Where the symbols take the items:
* | te de vu ru
j516 | j852 j716 none j555
j637 | j716 j829 none j118
j283 | j291 j959 j973 none
j829 | j936 j294 none j55
j973 | j728 j841 j538 j283
j106 | j996 j170 j294 j160
j180 | j5 j852 none j170
j862 | j170 j555 j5 j449
j670 | j55 j996 j936 j538
j768 | j316 j599 j285 j940
j671 | j285 j827 j500 j316
j199 | j841 j19 j160 j922
j538 | j687 j863 j670 j973
j449 | j732 j285 j862 j608
j922 | j959 j592 j199 none
j291 | j283 j922 j728 none
j413 | j118 j670 j716 j353
j55 | j670 j106 j829 j687
j161 | j700 j283 j599 none
j194 | j599 j728 j827 j700
j316 | j768 j194 j671 j479
j160 | j863 j732 j106 j199
j716 | j637 j936 none j413
j555 | j500 j413 j516 j285
j608 | j19 j768 j449 j618
j936 | j829 j129 none j670
j294 | j129 j180 none j106
j687 | j538 j160 j55 j728
j5 | j180 j516 none j862
j732 | j449 j671 j170 j19
j118 | j413 j55 j637 j827
j599 | j194 j973 j353 j161
j940 | j479 j161 j768 none
j841 | j199 j608 j863 j959
j996 | j106 j862 j129 j863
j170 | j862 j500 j180 j732
j618 | j592 j940 j608 none
j129 | j294 j5 none j996
j19 | j608 j316 j732 j592
j592 | j618 j479 j19 none
j285 | j671 j353 j555 j768
j827 | j353 j687 j118 j194
j700 | j161 j291 j194 none
j959 | j922 j618 j841 none
j863 | j160 j449 j996 j841
j728 | j973 j199 j687 j291
j353 | j827 j538 j413 j599
j500 | j555 j118 j852 j671
j852 | j516 j637 none j500
j479 | j940 j700 j316 none

The rows follow the links: the fewer symbols apart two items are, the more alike their rows tend to be.

Each row is also shifted at random along 4 hidden directions that mean nothing.

Some items, each with a row of numbers:
j852: -41,-266,410,-21,-97,-507,108,227,305,250,391,559,419,-426,96,228,95,336,451,-36,-225,-395,157,512,-106,262,-515,-177,290,-2,-472,-367,-253,210,-380,361,-212,-46,-234,214,-272,90,-446,323,481,442,-141,47,-157,285,-157,-173,2,-219,428,-186,-242,368,-255,-218,42,-28,411,-150,-299,-186
j827: -293,414,292,-382,106,234,65,334,39,167,-29,381,-159,-468,-393,412,-517,413,-24,-25,-248,-705,177,272,654,644,-428,-96,-140,-618,-174,-287,-761,0,-232,133,-208,-114,-78,217,25,-307,-127,-323,180,533,-44,-317,-437,417,-555,50,-349,-231,608,95,441,249,-273,-332,-151,-350,-3,716,-735,171
j687: -298,488,258,-188,259,369,-79,126,-434,497,180,145,-374,-120,-591,77,-245,182,-321,62,525,-243,420,25,-52,579,-733,-446,136,-361,298,-375,-352,403,-48,204,630,-215,221,-38,-22,162,-384,-355,8,73,47,-85,-398,-114,-125,-406,-41,-15,392,318,939,332,-37,-193,66,-254,149,482,495,379
j592: -236,387,-409,167,-265,40,-342,376,136,-180,402,90,-263,-407,-243,92,-34,93,382,-264,17,-112,-493,-383,102,41,251,-17,75,-338,80,-227,148,-85,452,-4,396,-296,177,312,-36,285,-407,-51,-10,82,-352,-201,306,-405,78,626,15,-687,-37,292,117,-106,240,117,-359,370,-537,608,294,338
j863: -33,-453,-43,169,143,590,463,-378,-79,-21,-464,-482,88,619,237,152,188,-34,-587,223,-28,576,-78,-441,-113,-139,455,119,268,-132,-314,568,-394,-115,463,5,289,-161,-486,-42,245,163,593,65,-443,-265,385,-109,46,3,-11,-217,-71,144,-704,180,-359,-149,36,362,145,85,-583,-276,-60,-221
j637: -113,-158,522,-197,188,-412,55,129,-83,-42,83,341,33,-175,-41,-193,13,-210,185,-166,-208,-232,467,497,105,145,-600,66,234,-12,-330,-130,-297,31,-431,134,-576,14,-363,-302,-275,-364,-139,23,533,378,59,287,-451,393,-360,-504,-149,225,433,-188,-101,331,-158,-296,100,-300,534,36,-509,72
j316: -92,436,-335,15,-331,-293,-281,596,392,-142,382,53,-186,-638,-348,591,-161,379,538,-294,-472,-702,-207,190,262,213,342,179,-120,107,-335,-40,-55,-526,268,17,-245,-45,376,351,-88,-93,-462,-23,300,302,-460,-45,73,231,5,564,100,-523,450,239,-140,229,-264,-124,-211,162,-83,374,-265,203
j5: 208,-647,381,149,-133,-229,269,-297,22,173,174,281,751,80,679,-236,314,-54,21,157,-25,545,-343,-156,-384,-304,-209,-100,279,-151,-259,-40,53,109,-250,234,-27,65,-698,2,33,115,67,558,-120,-42,265,59,85,3,-115,-312,-126,190,-513,-406,-409,-138,17,328,281,138,4,-578,-277,-496
j862: 187,-606,115,364,-160,-305,68,-192,149,32,70,-23,695,123,509,139,288,61,15,86,-9,392,-538,-105,-487,-449,329,-295,123,36,-115,-12,213,7,-151,161,206,32,-495,366,121,-8,64,544,-79,-147,25,-14,131,15,24,-88,-148,179,-572,-195,-595,-334,0,277,175,150,-329,-485,-74,-480
j500: -98,-33,183,121,-182,-649,-349,345,89,105,452,362,442,-688,32,208,-121,218,549,-378,-427,-563,-43,184,-190,102,-368,-401,174,166,-259,-374,28,-131,-211,489,-142,-167,89,264,-116,-122,-616,208,268,445,-555,227,-295,396,-78,63,-175,-308,494,-33,-246,316,-349,-93,-92,-95,-10,99,27,-268
j19: -320,289,-173,220,-235,-101,59,600,287,-178,365,45,-210,-422,-178,71,19,-391,484,-255,-300,48,-563,-439,197,-114,268,284,228,-215,-447,-29,-74,-442,649,88,-54,-356,-196,159,-105,283,-485,161,461,101,-284,-185,18,-266,-58,494,29,-776,-55,212,-335,107,208,72,-116,243,-528,567,-235,481
j959: 45,89,-737,317,4,268,37,-247,-109,-454,-358,-648,-321,611,-140,116,265,-98,-315,-68,118,7,-25,-419,-177,-367,786,186,3,329,362,485,431,-318,534,-302,47,80,275,194,137,8,319,-114,-277,-402,54,124,469,-335,540,374,280,113,-223,76,-239,-311,216,95,-110,175,-514,55,553,193
j170: -193,-233,227,386,-115,-826,-554,387,-259,50,607,249,269,-543,-21,-673,379,-234,739,-472,278,-85,-207,-239,-747,-376,-625,-707,476,-14,300,-563,652,331,-112,607,487,-295,-67,290,-227,476,-929,405,333,202,-558,406,114,-295,354,-17,-85,-163,73,141,-193,15,216,38,-133,-91,-87,144,1046,-140
j161: 289,508,-643,-205,-3,-62,-305,-194,15,-480,-526,-301,-488,194,-60,-309,-73,-289,-11,-122,-42,-33,69,303,304,-271,698,504,-674,519,571,231,749,-116,-94,-683,-461,357,624,-166,78,-467,266,-315,-189,-277,-131,131,470,-326,176,424,251,266,73,-215,160,-296,17,-80,-144,-82,331,-134,-23,298
j199: -349,430,-398,102,226,-207,-30,486,-301,-448,53,-507,-652,133,-565,-488,266,-884,346,-386,67,-71,68,-497,-157,-381,156,115,514,213,77,276,400,-629,764,147,-177,-369,124,-390,-293,456,-378,-132,460,-29,-70,566,2,-186,521,256,263,-52,60,489,-140,129,347,-88,-129,5,-551,670,701,371
j841: 81,-167,-313,120,113,610,207,-395,-114,-246,-274,-74,-86,745,275,-555,229,-39,-347,313,281,494,62,-502,-49,-219,152,303,-65,-87,466,236,428,543,236,-168,482,40,241,-577,201,509,433,-37,-840,-331,195,-28,591,-556,310,203,236,193,-608,70,190,-363,452,267,-12,64,-32,-192,675,16
j283: 239,360,-480,-199,-64,518,-280,-434,-328,113,-408,-391,-387,194,-32,-164,-207,78,-482,102,291,250,-41,-224,230,-22,214,-35,-576,16,693,18,268,269,16,-356,487,74,612,-300,273,-66,173,-257,-705,-436,-44,-225,165,-363,139,95,-47,229,-276,179,695,-184,42,292,57,85,-80,-48,621,258
j996: -3,-483,76,284,197,-23,427,-250,-66,-306,-301,-667,319,608,241,172,410,-78,-304,102,46,114,36,-109,-450,-364,305,-217,524,140,-260,514,-168,-396,162,266,-65,79,-676,213,-15,14,470,211,67,-267,441,291,-46,199,352,-483,157,436,-479,-117,-631,-253,26,137,182,47,-390,-300,124,-459
j608: 232,-134,-353,249,-267,4,-294,-217,-10,-100,-3,-209,228,-29,292,-71,138,-136,32,37,-166,540,-832,-570,-120,-463,607,-118,-193,-114,135,312,240,-185,414,-208,121,-161,-48,190,376,-85,134,352,-589,-333,-115,-319,252,-101,89,546,-109,-79,-761,46,-475,-373,24,398,-33,199,-736,-100,98,-274

Start here and follow the symbols in turn, left to right. Where do you end up?
Answers are names.
-66,687,-6,-367,-65,108,-260,299,-65,-38,53,459,-468,-443,-209,-339,-458,-110,173,-238,-22,-249,265,214,643,476,-356,192,-400,-356,344,-284,37,378,-127,-130,-165,100,582,-478,-22,-130,-111,-563,-95,345,-153,-120,-59,-145,-319,282,23,-236,562,57,585,134,136,-362,-281,-255,328,479,-116,495
de te: j973
422,-461,9,245,-180,-278,42,-316,200,24,-50,20,688,-180,652,208,-20,262,108,74,-389,84,-215,258,-45,-205,288,7,-325,318,-306,159,41,-129,-384,-73,-293,238,-47,25,55,-302,70,368,-110,10,-93,23,52,417,-37,-9,-59,176,-315,-233,-649,16,-336,134,233,-50,236,-726,-538,-517
de de vu: j936
331,-271,76,-72,113,-318,-208,-482,-280,21,-476,-214,229,218,528,-382,-63,-222,-278,-43,-43,130,218,497,-3,-380,24,-72,-477,413,233,154,331,47,-574,-25,-618,313,27,-132,74,-677,318,-19,-125,-127,-23,268,-83,305,-100,-333,-180,759,24,-358,-263,-169,-122,-194,203,-441,410,-485,-379,-354
ru ru te: j194
-561,78,177,176,106,223,455,378,-116,-35,269,24,-209,38,-425,216,72,233,-57,14,164,-295,180,-462,-151,356,-290,-251,726,-587,-109,-152,-528,84,397,509,624,-332,-461,237,-120,537,-250,-182,146,442,228,71,-91,-104,104,-175,32,-462,175,360,241,111,120,-61,-111,-61,-474,714,557,211
te te ru: j199
183,-56,-177,-123,301,229,144,-550,-176,10,-556,-800,-267,491,-70,267,166,-284,-591,220,357,218,194,108,-231,-103,567,-58,-188,645,135,395,20,-451,-47,-333,-258,136,-40,-15,135,-570,562,-268,35,-625,221,24,-229,98,116,-374,95,609,-214,-98,36,-124,-48,33,359,152,47,-401,17,100
ru te te: j973
-403,618,-49,-340,225,412,123,234,-91,119,15,7,-776,21,-646,17,-133,-223,-234,82,299,-184,331,-17,310,479,-236,220,-19,-46,15,-183,-274,120,201,-277,139,-248,274,-366,-202,103,-15,-537,235,-101,208,-41,-191,-205,-131,-161,200,-189,389,278,700,272,236,-203,30,120,43,568,106,794
ru vu te te: j728
429,-228,-331,169,-215,-275,-477,-429,118,120,-29,-96,599,-110,525,89,-36,147,101,-200,-413,199,-381,16,-42,-336,426,-49,-478,303,28,245,317,-77,-285,-176,-194,205,441,3,313,-152,95,239,-544,-107,-268,-55,212,345,63,285,-62,64,-266,-84,-518,-120,-314,294,114,85,24,-772,-206,-563
de te vu: j118
351,40,53,-134,41,330,-115,-540,-95,170,-490,53,208,28,334,128,-321,495,-405,264,38,-55,156,319,236,30,57,-37,-779,-64,527,-79,127,481,-546,-252,-190,469,182,4,387,-513,523,-120,-711,-141,78,-289,60,104,-250,-80,-296,488,-50,-440,257,-384,-339,-121,-48,-300,362,-228,-355,-333
te de ru: j728
450,-600,342,160,-159,-206,-111,-369,-41,238,126,394,783,-25,716,-325,-18,274,93,36,-293,244,-96,234,-205,-100,-457,-177,-233,41,-172,4,60,423,-586,199,-16,239,-101,-322,160,33,1,428,-290,94,-12,1,-32,270,-177,-331,-128,332,-187,-361,-188,94,-267,299,104,-156,384,-852,-84,-687
ru vu ru de: j413
59,163,-261,-98,60,760,43,-373,-166,230,-541,-515,-426,336,-86,192,-172,59,-769,299,150,377,17,-222,298,180,288,4,-439,-116,260,371,-262,-128,56,-396,204,-34,227,-206,425,-226,608,-393,-565,-574,263,-426,-103,-86,-92,-129,-151,377,-424,170,479,-111,-66,225,222,108,-69,-176,-8,145
ru de de: j618
95,-322,140,61,329,12,514,-391,101,-23,-516,-888,-170,598,-169,1049,345,42,-626,305,181,-183,322,274,-336,4,611,-175,149,720,-385,418,-636,-700,-70,-236,-530,145,-562,590,-191,-682,612,-107,538,-404,399,148,-467,525,-15,-634,25,427,-90,-323,-372,-83,-226,-259,311,174,-42,-425,-591,-131
te de vu te: j129
312,-461,284,-117,132,-500,54,-388,-39,-150,-463,-103,276,287,363,-267,184,-275,16,-38,-17,164,469,589,-124,-228,-127,130,-72,485,-56,70,195,-204,-611,117,-809,291,-215,-186,-184,-513,384,144,194,-91,208,354,-204,295,36,-533,-115,694,24,-561,-364,-78,-187,-258,153,-280,700,-582,-492,-363
de ru: j670
394,-447,-212,344,-315,-237,-68,-230,267,-173,102,-65,371,174,478,57,378,73,176,43,75,378,-529,-157,-383,-551,546,16,62,354,29,69,628,-13,117,-175,-56,234,-259,469,22,24,151,489,-92,-341,1,-44,382,-214,366,342,149,-50,-573,-228,-507,-479,105,172,-17,415,-204,-426,65,-293
ru ru: j618
267,162,-344,-234,64,135,-153,-425,-72,-104,-566,-289,-339,106,53,102,-221,223,-228,91,-44,-123,96,277,357,-29,515,118,-785,159,445,166,142,-30,-243,-415,-437,392,413,125,214,-643,551,-337,-545,-318,6,-277,240,67,-5,268,-106,424,126,-193,158,-306,-127,-117,-156,-175,202,-81,-169,-80
de vu: j538
392,45,-511,75,-331,-97,-368,-302,221,-48,-130,-94,281,-165,338,176,-187,431,180,-23,-281,-86,-350,169,176,-226,663,110,-730,314,235,77,352,50,-162,-492,28,272,630,61,365,3,29,193,-736,-20,-381,-244,458,-11,126,581,39,-115,-147,-132,-153,-192,-237,240,-82,170,176,-473,-56,-340
vu ru ru vu: j768
42,-701,202,201,309,-255,408,-284,-27,-204,-315,-373,338,549,307,5,500,-161,-150,3,100,183,187,-42,-594,-353,58,-180,496,375,-302,355,-91,-351,69,223,-240,15,-712,45,-196,84,346,253,323,-41,369,425,-119,241,199,-572,116,406,-267,-165,-648,-77,-14,-13,180,16,-95,-549,-44,-409
de de ru: j555
-248,-166,497,205,218,-510,257,225,-173,-36,157,-29,46,306,-261,-280,345,-281,137,-95,289,-114,451,50,-715,-166,-441,-195,824,150,-94,-119,57,-71,14,612,35,-57,-493,3,-342,270,-257,260,611,148,41,586,-32,51,398,-520,137,63,215,-97,-285,156,214,-154,-6,-55,100,64,520,-49
te te de ru: j170
-168,141,-17,48,-369,-178,-426,407,-40,266,541,428,307,-1009,-186,456,-492,512,410,-253,-360,-588,-414,107,165,386,-300,-387,-83,-345,-216,-273,-611,-36,-80,335,309,-271,231,328,155,137,-617,99,-152,611,-610,-149,-193,509,-392,342,-347,-555,256,357,-31,368,-618,-79,6,-79,-290,315,-98,-209
te de vu: j413
-504,-214,403,176,250,190,439,285,-160,83,276,-136,84,35,-257,235,23,108,-55,-99,-31,-210,61,-284,-248,231,-555,-338,910,-562,-360,-41,-767,-188,274,690,408,-356,-606,170,-2,388,-250,133,283,320,224,84,-394,291,-32,-437,-157,-252,1,267,-137,266,-10,-40,39,-221,-610,556,214,-75
de te de: j555
